Here is a tiny trained network, its code and every weight. The questions are about switching its units off for an input and a target symbol, where a switched-off unit gives its printed mean instead of its output.

import numpy as np


def w(rows, s, z=0):
    codes = np.array(rows[::2]) - 128.0
    scale = np.full(codes.shape[1], s)
    scale[-1] = z or s
    return codes * scale


def f(y):
    return np.maximum(y, 0)


def softmax(a):
    e = np.exp(a - a.max(-1, keepdims=True))
    return e / e.sum(-1, keepdims=True)


def log_softmax(a):
    a = a - a.max(-1, keepdims=True)
    return a - np.log(np.exp(a).sum(-1, keepdims=True))


def net(x, mask):
    ids = ['αβδεζθμξπψω'.index(c) for c in x.split()]
    T = len(ids)
    res = E[ids] + P[:T]
    u = 0
    for l in range(3):
        q, k, v = (res @ M[l].T for M in (Q, K, V))
        z = softmax(np.where(np.tri(T) > 0, q @ k.T / 4**0.5, -1e9)) @ v
        res = res + np.where(mask[u], z, O[l][:, -1]) @ O[l][:, :-1]
        u += 1
        y = f(res @ A[l][:, :-1].T + A[l][:, -1])
        res = res + np.where(mask[u : u + 8], y, B[l][:, -1]) @ B[l][:, :-1]
        u += 8
    return log_softmax(res[-1] @ U[:, :-1].T + U[:, -1])


Q, K, V, O, A, B = {}, {}, {}, {}, {}, {}
E = w([
[212,179,125,80,57],'α',
[152,156,13,170,202],'β',
[36,188,184,228,127],'δ',
[102,182,59,86,70],'ε',
[106,179,80,74,85],'ζ',
[135,99,254,61,91],'θ',
[169,175,61,129,25],'μ',
[36,55,209,134,25],'ξ',
[110,49,37,203,146],'π',
[223,177,160,145,236],'ψ',
[97,132,87,28,135],'ω',
],0.0074)
P = w([
[53,254,91,87,127],'0',
[145,154,108,150,92],'1',
[143,144,115,147,100],'2',
[141,139,118,147,114],'3',
[139,129,121,145,117],'4',
[135,117,120,143,125],'5',
[139,108,120,141,132],'6',
[138,110,118,143,129],'7',
],0.0068)
Q[0] = w([
[134,142,1,142,92],'L0H0',
[95,240,120,85,74],'L0H0',
[135,170,159,48,26],'L0H0',
[139,220,171,67,31],'L0H0',
],0.0067)
K[0] = w([
[156,153,10,152,183],'L0H0',
[43,224,102,144,116],'L0H0',
[46,202,123,72,130],'L0H0',
[15,254,124,74,91],'L0H0',
],0.0073)
V[0] = w([
[125,99,177,144,174],'L0H0',
[185,141,135,255,75],'L0H0',
[37,139,79,170,54],'L0H0',
[202,91,148,154,115],'L0H0',
],0.0056)
O[0] = w([
[121,26,158,154,171,60],'L0H0',
[248,67,42,247,82,160],'L0H0',
[86,252,140,181,15,251],'L0H0',
[223,61,66,149,204,46],'L0H0',
],0.0036,0.0024)
A[0] = w([
[118,166,13,76,95,240],'L0N0',
[73,99,219,76,115,91],'L0N1',
[39,153,243,230,70,164],'L0N2',
[96,19,72,140,158,215],'L0N3',
[106,162,179,176,4,187],'L0N4',
[95,148,205,3,156,149],'L0N5',
[35,144,220,120,96,84],'L0N6',
[84,122,98,253,196,251],'L0N7',
],0.007,0.0027)
B[0] = w([
[101,198,95,63,77,230],'L0N0',
[153,106,217,90,211,149],'L0N1',
[23,18,138,155,225,240],'L0N2',
[56,175,147,210,70,152],'L0N3',
[59,37,118,67,165,254],'L0N4',
[123,188,253,54,112,156],'L0N5',
[63,109,169,77,199,183],'L0N6',
[107,223,155,254,157,216],'L0N7',
],0.006,0.0057)
Q[1] = w([
[103,115,125,66,90],'L1H0',
[96,154,81,48,8],'L1H0',
[156,178,90,145,77],'L1H0',
[51,109,90,120,106],'L1H0',
],0.012)
K[1] = w([
[19,182,167,50,155],'L1H0',
[52,254,127,75,125],'L1H0',
[145,186,74,103,83],'L1H0',
[19,170,121,187,153],'L1H0',
],0.0084)
V[1] = w([
[137,105,3,139,90],'L1H0',
[164,172,18,121,36],'L1H0',
[1,108,125,91,132],'L1H0',
[155,249,171,10,30],'L1H0',
],0.0045)
O[1] = w([
[19,60,39,158,50,78],'L1H0',
[50,153,52,145,96,54],'L1H0',
[88,97,244,46,124,255],'L1H0',
[71,252,88,77,189,114],'L1H0',
],0.0043,0.0084)
A[1] = w([
[128,66,71,87,3,253],'L1N0',
[121,77,149,224,141,161],'L1N1',
[33,172,21,131,40,219],'L1N2',
[199,240,93,135,232,167],'L1N3',
[116,39,182,84,175,140],'L1N4',
[73,204,33,174,83,236],'L1N5',
[241,197,191,100,165,226],'L1N6',
[163,237,106,172,219,147],'L1N7',
],0.0059,0.0036)
B[1] = w([
[144,68,190,2,84,165],'L1N0',
[90,166,104,191,143,198],'L1N1',
[87,154,72,146,61,235],'L1N2',
[244,208,39,54,183,183],'L1N3',
[125,57,124,114,118,254],'L1N4',
[133,165,38,135,63,231],'L1N5',
[245,133,191,151,83,193],'L1N6',
[205,179,81,107,152,180],'L1N7',
],0.0059,0.0079)
Q[2] = w([
[126,180,64,133,97],'L2H0',
[199,159,121,237,195],'L2H0',
[207,95,147,52,130],'L2H0',
[115,83,128,255,194],'L2H0',
],0.0064)
K[2] = w([
[138,229,66,160,146],'L2H0',
[191,86,109,233,157],'L2H0',
[194,99,160,2,166],'L2H0',
[137,49,127,246,83],'L2H0',
],0.0063)
V[2] = w([
[196,163,247,80,234],'L2H0',
[191,230,64,148,188],'L2H0',
[247,127,109,185,108],'L2H0',
[254,73,169,161,149],'L2H0',
],0.0048)
O[2] = w([
[221,224,142,75,230,155],'L2H0',
[50,110,167,66,184,124],'L2H0',
[144,50,105,1,96,15],'L2H0',
[243,85,71,55,119,2],'L2H0',
],0.0044,0.0055)
A[2] = w([
[51,154,140,220,123,39],'L2N0',
[90,90,184,126,170,95],'L2N1',
[90,2,162,142,165,135],'L2N2',
[227,106,136,134,162,31],'L2N3',
[149,119,101,185,48,98],'L2N4',
[119,76,163,62,97,247],'L2N5',
[159,102,156,136,80,198],'L2N6',
[202,172,82,84,178,4],'L2N7',
],0.0086,0.0027)
B[2] = w([
[124,39,226,199,166,249],'L2N0',
[95,142,24,63,58,182],'L2N1',
[103,254,11,87,208,200],'L2N2',
[87,59,120,192,14,189],'L2N3',
[255,172,142,61,55,170],'L2N4',
[99,33,118,13,192,167],'L2N5',
[216,230,222,136,160,155],'L2N6',
[190,5,55,252,164,201],'L2N7',
],0.0053,0.015)
U = w([
[128,93,141,107,86,140],'α',
[137,194,50,106,82,229],'β',
[84,97,171,222,217,215],'δ',
[178,201,124,128,191,31],'ε',
[188,176,192,171,102,99],'ζ',
[166,53,218,78,106,229],'θ',
[63,2,106,98,111,4],'μ',
[103,67,65,31,196,159],'ξ',
[113,47,169,208,49,24],'π',
[167,56,76,169,144,75],'ψ',
[138,198,189,120,131,146],'ω',
],0.0053,0.0027)

Each question gives the input, a string of symbols that net reads in full, and the target symbol t.
The units are the heads (4 rows each of Q, K, V and O) and the neurons (one row each of A and B). Each row of codes is followed by its name. A weight is (code - 128) times the scale printed after its matrix; where a second scale follows, it is the last column's (O, A, B and U).
mask holds one flag per unit, layer by layer, with each layer's heads first. A switched-off unit (its flag False) gives its mean, the last column of its rows in O or B, instead of its output. The means were averaged over made-up inputs and are rounded, as every weight is.
A unit's drop is (log p(t) with every unit on - log p(t) with that unit switched off) / (log p(t) with every unit on - log p(t) with every unit switched off).
most important unit: the unit with the biggest drop
k most important neurons: the k neurons with the biggest drops, biggest first
top k neurons in layer l: the k neurons of layer l with the biggest drops, biggest first
input δ π ω π ζ, target θ: 2 most important neurons : L0N2, L0N7
input μ ψ ω ω, target π: most important unit : L2H0
input μ δ δ δ α, target π: 3 most important neurons : L0N0, L1N2, L2N0
input δ π ψ ψ, target ψ: 2 most important neurons : L2N7, L1N3
input ξ ε ζ δ ε, target ζ: 2 most important neurons : L0N6, L0N2
input ψ β μ ζ ζ μ ω, target ξ: 2 most important neurons : L1N3, L0N2
input θ ξ δ μ, target ψ: top 2 neurons in layer 2 : L2N7, L2N3
input ζ β δ ω ψ ω π ω, target ω: 2 most important neurons : L0N5, L0N0
input μ β β β, target β: 3 most important neurons : L0N2, L0N4, L1N3
input α δ μ π ζ, target β: 3 most important neurons : L0N2, L0N5, L0N0
input ε δ ζ ψ δ δ δ μ, target δ: 3 most important neurons : L2N0, L0N5, L0N0
input α ω ζ β μ, target β: 2 most important neurons : L0N2, L0N5
input ψ α π, target π: 3 most important neurons : L0N3, L2N0, L0N7
input δ β θ ψ ξ β α π, target π: most important unit : L1H0
input θ α δ θ θ δ δ ζ, target ψ: top 2 neurons in layer 0 : L0N5, L0N1
input ξ ξ β π ε, target ζ: 2 most important neurons : L0N2, L0N6
input δ ξ α θ ω μ, target θ: 2 most important neurons : L0N2, L0N7
input θ μ ω, target ψ: 2 most important neurons : L2N7, L0N5
input ε δ ψ ζ, target δ: 2 most important neurons : L2N0, L0N0
input δ ξ ξ ψ, target ψ: most important unit : L2N7
input β α α, target μ: top 3 neurons in layer 0 : L0N7, L0N4, L0N0
input ω β β δ ξ μ, target ε: top 2 neurons in layer 0 : L0N5, L0N0
input θ μ θ β ε, target ψ: top 3 neurons in layer 0 : L0N5, L0N1, L0N6
input ξ ζ ζ θ, target θ: top 3 neurons in layer 2 : L2N5, L2N3, L2N2
input π ψ ψ π β, target β: top 2 neurons in layer 0 : L0N2, L0N4
input β π π δ α ω, target μ: top 2 neurons in layer 0 : L0N7, L0N0
input β β ψ α, target μ: most important unit : L2H0
input ψ ξ β α ε α, target ξ: top 2 neurons in layer 2 : L2N5, L2N0
input ξ ψ π ω α α, target ζ: top 4 neurons in layer 0 : L0N7, L0N6, L0N2, L0N4
input β α β ψ δ μ, target μ: top 2 neurons in layer 0 : L0N7, L0N4
